[128 = 0]

[130 106 118  79 129 146 104 124 140 153 151 183 143  88 173 122 137 136
 151 123 115 119  86 128 142 102  94  86 190 145 130 144 161 119] => C & [68]
[114  38 129 108 107 132 192 205 134 178 150 131 170  70 105 148 124 104
  72 133  83 158 134 106 165 122 108 141 148 114  97 189 106 140] => C & [74]
[129 156 111  83 120 113  71 108 166 132 136 158 135 149 138 125 120 108
 168 122 115 110 130 144 126 130 107 126 185 154  88 110 160 154] => C & [68]
[ 88 207  99  86 157 164  66  66 127  95 135 166 131 223 145  76 127  90
 205 134 123 108  86 165 134 128 126 123 166 164 136  73 154 164] => C & [68]
[103 139 101 116 139 122  82 103 143 104 130 149 135 117 152 104 127 133
 161 134 131 111 123 135 148 118 113 115 163 153 130  94 152 143] => D & [68]
[149 133 104 138 137 146 111  86 131 120 132 124 143 178 155 135 160 114
 211  95 153 114  64 157 127 138 125 137 182 138 147 105 133 133] => C & [68]
[130 114 124 101  95 114 135 134 141 124 131 142  97 100 133 131 122  95
 149 139 124 109 130 137 146 143 112 126 139 166 147 130 147 125] => C & [68]
[ 88 149 116 103 135 116  50 104 116 124 137 127 140 153 176 119 134 104
 194 115 122 130  86 137 121 120 115 142 196 137 110 114 148 129] => C & [68]
[138 121 122  90 108 128  87  78 124 136 112 122 156  86 169 136 131 122
 187 124 149  93 101 131 128 111 144 148 202 153 151 131 155 171] => C & [68]
[ 99 148 117 120 125 126  93 141 140 103 102 139 126 112 127  98 128 107
 156 112 148 128 103 146 115 200 158 139 101 143 120 101 122 138] => C & [68]
[121 204 115  85 106 120  73  74 138 147 135 138 128 170 130 119 120 111
 171 122 107 123 133 170 143 148 120 132 181 170 114  92 150 126] => C & [68]
[122 142 121 129 143 145 105 123 170 120 118 127 120  73 157 133 142 150
 174 119 152 127 101 121 111 140 127 134 142 149 145 121 112 142] => C & [68]
[128 141 119  89 119 123  73  95 145 161 138 158 135 131 139 135 124 110
 141 143  74 114 122 153 146 118 126  52 226 151  81 130 159 118] => D & [68]
[169 189 133 140 139  89  30 113 135 124 133 140 121 241 117 108 118 122
 181  75 119 130 117 138 129 136 117 142 157 136 139 105 155 160] => C & [74]
[140 143 123 102 106 129  80  96 134 113 200 144 141 116 160  98 125 122
 170 128 132 123  91 123 137 134 126 127 191 159 141 121 107 135] => C & [68]
[124  64 136 123 133 138 144 146 100 114 157 121 153  30 152 155 190 130
  87 147 156 118  87  86 130 101 114 161 198 116 119 167 121  90] => C & [68]
[104 174 127 112 139 131  58  73 157 117 134 124 143 169 138 132 109 144
 188 140 172 150 118 146 109 143 176 108 174 146 117 103 142 147] => D & [68]
[184 225 127 127 144 134  49  40 104 120 136 123 140 221 151 145 132 108
 208  69 120 102  84 153  58 118 137 124 245 165 132  89 153 169] => C & [73]
[113 170 131 131 134 147  82 106 155 131 119 116 126 141 138 123 110 123
 175 126  75 148 115 129 101 133 139 141 152 153 151  93 137 125] => C & [68]
[133 119 127  95 140 142  81  95 149 132 130 138 129 137 117 121 103 113
 151 114 118 117 104 167 121 126 130 120 172 143  77 119 162 150] => C & [68]
[109 164 118 126 132 106  55 105 137 127 136 118 149 138 148 112 123 127
 177 135 120 108 104 150 140 105 132 126 178 154 127  92 143 136] => C & [68]
[ 75 124 118  97 123 113 115 147 134 135 124 147 111 118 159 109 124 132
 157 133 127 121 100 129 135 121 111 131 143 114 136 123 127 122] => C & [68]
[118 126 151 144 135 142  93  99 125 121 148 126 117 114 133 129 143 141
 165 141 130 124 103 135 117 136 150 150 151 145 120 121 106 138] => D & [68]
[145 183 134 142 135 148  83  58 120  77 130 117 121 144 130 123 123 121
 205 120 150 116  97 140 109 147 123 158 149 146 158  91 148 137] => C & [73]
[108 122 110 113 128 147  76  88  98 116 153 134 154 107 180 120 149 136
 148 135 115 120  73 144 115 107 121 143 210 171 100 117 185 125] => C & [68]
[ 86 163  49 104 117  88  99  99 134  93 123 174 144 146 145  89 126 116
 169 153 105 118 110 152 133 122 118 128 185 148 103 113 157 138] => C & [68]
[123 134 134  87 113 141  67 110  16 135 141 136 130 116 145 129 117 120
 154 128 116 123  98 161 114 109 125 109 213 162 115 147 158 121] => C & [68]
[123  83 120 116 100 121  82 141 160 151 132 135 141 129 153 102 104  99
 118 147 117 119  95 146 145 148 111 135  95 135 125 136 126 149] => C & [68]
[101 178 120  97 141 105  77  71 112 111 137 171 129 180 157 101 135 118
 184 109 126 129  87 154 115 128 108 137 174 163 109  89 173 155] => C & [68]
[132 174 120 111 130 113  44  88 130 121 126 147 125 167 164 116 132 101
 177 116 115 111  84 107 128 134 116 130 182 160 123  86 115 143] => C & [68]
[155 161 135 129 168 125 102 100 120 106 129 121 129 155 139 101 127 114
 200 100 141 129 108 144 108  91 142 139 154 153 143  80 141 129] => C & [73]
[142 133 115 111 111 133  49 100 129 135 162 140 150 151 168 125 122  97
 196 120 126 123  85 134 103 141 112 113 207 152 112 146 153 168] => C & [68]
[153 147 130 146 147 143  82 147 148 128 138 148 133 123 150 123 138 136
 139  98 141 132  95 117 119 114 145 118 148 148 141 137 137 118] => D & [74]
[144 121 120 122 134 136  68 132 136 130 144 136 109 136 155 132 131 109
 172 101 110  90  83 126 119 113 124 119 195 165 121 114 155 117] => C & [68]
[112 156 113 102 119 116  71  64 126 245 112 134 128 162 140 107 127 117
 185 129 118 108 124 155 114 129 123 130 150 165 119  81 164 134] => C & [68]
[102 174 135 123  75 120 101  95 130 139 132 103 140 118 137 107 109 114
 153 134 118 131 140 155 112 166 138 134 154 133 118 119 145 146] => D & [73]
[  4 158 121 110 137 108  86  95 163 148 140 133 131 121 139 110 121 107
 159 133 122 131 126 159 136 123 118 110 188 154  87 118 154 132] => C & [68]
[164 165 160 145 134 188  65 106 119 114 131 153 130 217 142 116 131 118
 182  82  99 110  85 144 112 131 169 106 183 152 135  77 165 146] => C & [74]
[117 147 115  89 117 134  66 121 131 136 119 154 144 147 168 103 115  88
 164 125  82 116 104 138 149 120 157 127 159 153 132 108 167 142] => C & [68]
[ 91 165 133 125 127 105 131 150 132  95 140 145 118 147 167 126 139 118
 174 104 143 103  66 134 113 114 103 159 192 155 139 117 147 123] => C & [68]
[183 140 134 145 113 106 105 139 130 221 140 143 131 233 133 123 121 115
 159 126 110 110 104 146 124 142 107 119 161 134 117 122 148 183] => C & [74]
[110 113 109  86  59 133  78  19 144 134 131 137 140 122 144 118 132 109
 108 123 102 100 114 157 126 113 116  91 190 151 112 113 138 139] => C & [68]
[154  84 119  72  99 147  74 106 120 163 158 157 140 172 122 168 121  88
 123 193  85 102 121 172 138 110 124  88 252 155 110 131 165 116] => C & [73]
[105 178 112  62 102  95 121 103 155 122 111 173 128 180 133 102 122  96
 179 146 109  97  99 190 137 137 143 161 151 176 115  86 166 152] => C & [68]
[110 145 142  96 117 110 129 136 150 146 157 152 128 138 139 109 136 109
 169 133 120 129 122 137 141 153 112 128 141 140 113 138 137 160] => C & [68]
[118 182 124  79 105 135  41  80 144 130 150 163 116 244 137 123 118 102
 211 131  63 115 128 187 131 118 130  88 188 167 122  73 168 162] => C & [73]

[125 137  79 116 123 127 113 133 164 130 134 134 121 118 140 151 146 128
 109 139 158 143 131 156 132 127 129 107 111 153 121 127 124 140] => <16> & Y
[118 116 126 146  93 138 165 133 134 129 167 120 142 127 162 126 128 101
 125 113 153 131 125 105 125 132 149 146 144 191 149 133 136 121] => <24> & P
[143 132 134 131 116 130 124 136 153 130 123 130 119 122 137 163 147 115
  95 137 142 136 126 150 145 128 141 128 135 193 126 133 123 131] => <16> & Y
[121 110 132 146 126 133 157 137 115 124 112 131 106 143 129 142 135  98
  98 107 144 130 119 130 135 135 160 141 142 198 153 132 136 117] => <24> & Y
[124 130 133 137 115 139 154 137 101 111 143 120 117 132 163 142  87 101
 108 112 150 134 125 133 130 126 148 143 153 204 142 140 127 120] => <17> & P
[127 127 130 117 122 128 152 144  82 111 115 135 106 127 144 156 146 136
  98 121 170 122 127 139 136 111 142 137 153 188 147 129 112 135] => <16> & P
[122 134 133 130 115 160 141 142 109 136 142 135 123 123 157 162 140 134
  93 129 145 139 111 161 143 122 139 119 135 190 136 133 123 140] => <16> & Y
[145 129 122 128 120 142 145 142  99 116 141 132 119 122 144 149 146 121
 108 114 148 134 132 148 139 128 143 137 149 176 141 147 123 130] => <16> & Y
[142 122 130 130 143 124  98 148 139 112 128 134 126 133 115 114 119  99
 132 143 165 134 118  99 139 117 143 147 158 159 140 132 130 116] => <24> & A
[141 143 126 120 128 134 121 136 171 140 139 134 123 125 131 159 157 129
 102 142 131 142 131 158 149 126 121 113 112 190 122 134 126 145] => <16> & Y
[124 113 134 131 123 117 110 141  96 103 137 135 129 121 130 136 127  94
 128 109 156 124 117 116 138 124 141 155 153 149 151 135 122 114] => <24> & V
[149 135 132 120 122 145 133 140 144 128 160 125 121 129 140 152 147 127
 109 133 147 142 123 152 142 128 136 121 138 178 128 126 132 140] => <16> & Y
[142 143 136 125 116 138 125 138 152 126 156 124 124 120 143 150 147 125
 108 124 149 148 123 159 141 131 136 116 133 184 123 127 126 152] => <16> & P
[142 124 130 142 125 134 144 138 102 123 147 124 128 135 140 123 105 123
 130 113 152 133 120 108 136 117 144 144 164 165 155 135 131 116] => <17> & A
[140 112 131 151 126 137 157 134 115 120 128 118 130 145 136 134 127  89
 113 104 141 129 134 112 136 125 148 156 161 193 147 143 132 110] => <24> & Y
[140 121 128 134 133 126 139 136 139 116 113 127 122 130 135 141 138  97
 119 119 127 122 125 122 133 125 140 142 128 195 157 137 137 118] => <24> & Y
[131 126 129 126 141 134 128 154  82 112 135 139  92 135 136 129 120 124
 131 112 162 126 116 114 142 116 145 162 168 155 144 142 123 113] => <17> & A
[131 125 134 141 134 142 156 142 131 125 154 118 132 132 129 121 139  93
 124 108 141 131 126 118 131 128 139 135 155 192 146 139 137 130] => <24> & P
[130 133 132 115 137 138 111 163 110 119 147 143 132 135 134 156 142 114
 117 138 151 123 126 155 139 129 134 127 120 144 127 130 127 125] => <16> & V
[115 133 130 141 130 131 114 144  82 109 132 152 124 136 139 139 118 103
 134 117 161 122 122 133 138 137 144 149 129 151 147 139 122 130] => <17> & V
[137 135 124 122 112 141 152 135 127 129 144 133 121 123 142 159 139 123
 102 137 145 140 125 156 142 127 135 118 109 179 121 132 116 138] => <16> & Y
[140 127 112 128 137 164 155 143 126 143 150 140 119 134 165 139 140 135
 129 113 139 141 107 134 145 118 138 115 144 205 136 133 129 136] => <16> & A
[143 128 126 120 125 141 156 140 141 135 139 130 123 128 144 136 137 136
 121 129 125 132 123 134 141 121 143 126 141 196 128 131 128 132] => <16> & P
[145 125 133 122 114 137 125 125 150 140 138 136 125 126 135 155 142 127
 104 142 148 137 130 150 140 126 139 120 130 178 126 132 120 137] => <16> & Y
[133 125 137 138 142 123 158 140 120 104 106 126 104 130 131 143 142  86
 108 105 133 124 137 125 136 124 141 139 150 213 141 140 132 130] => <24> & P
[144 134 128 120 125 134 136 144 147 121 135 125 120 117 144 151 141 127
  99 129 139 139 126 152 139 121 143 132 131 199 132 133 125 129] => <16> & Y
[131 111 109 114 131 157 140 147 118 139 161 147 117 132 170 109 122 145
 148 117 147 136 104 100 144 121 141 123 141 160 130 121 127 133] => <16> & A
[146 113 125 105 122 127 114 163 137 132 159 142 143 127 149 146 146 134
 131 143 137 142 122 133 133 135 134 139 134 142 101 136 123 133] => <16> & V
[145 132 126 117 131 136 145 141 128 135 134 130 120 129 163 147 147 131
 113 126 137 131 130 145 151 122 136 140 138 193 127 137 125 133] => <16> & Y
[123 131 134 125 121 138 146 138  99 118 136 138 124 128 142 150 131 105
 102 113 154 133 123 135 141 126 140 144 143 189 158 136 122 123] => <17> & Y
[164 110 111 118 123 144 178 154  65 130 146 137 128 134 140 146 139 142
 117 117 142 119 114 115 151 129 140 171 196 211 163 134 123 113] => <16> & P
[123 116 123 125 131 111 134 148  71  98 121 136 127 136 153 147 137  92
 128 111 134 112 124 118 125 129 136 188 133 150 144 132 121 118] => <24> & V
[126 124 128 137 124 141 159 130 134 130 118 121 121 135 135 135 136  95
 117 125 125 130 130 123 137 125 125 135 133 203 145 130 119 127] => <24> & P
[144 123 122 118 117 141 145 144 110 162 171 137 138 128 169 144 145 127
 129 137 138 127 120 120 133 126 143 146 147 161 130 132 119 129] => <16> & V
[145 103 129 140 132 124 171 145  83 114 145 129 144 131 124 135 126  84
 135 118 138 135 116 103 133 130 137 164 165 131 146 140 125 111] => <24> & V
[129 107 124 134 112 134 171 144  47 114 152 144 131 143 151 155 135  95
 115 120 139 119 116 125 135 131 143 165 159 195 161 143 125 102] => <17> & V
[136 140 131 127 113 135 190 142 123 120 142 117 113 140 160 143 153 123
 111 124 131 127 134 148 133 126 148 139 148 222 143 137 134 132] => <16> & P
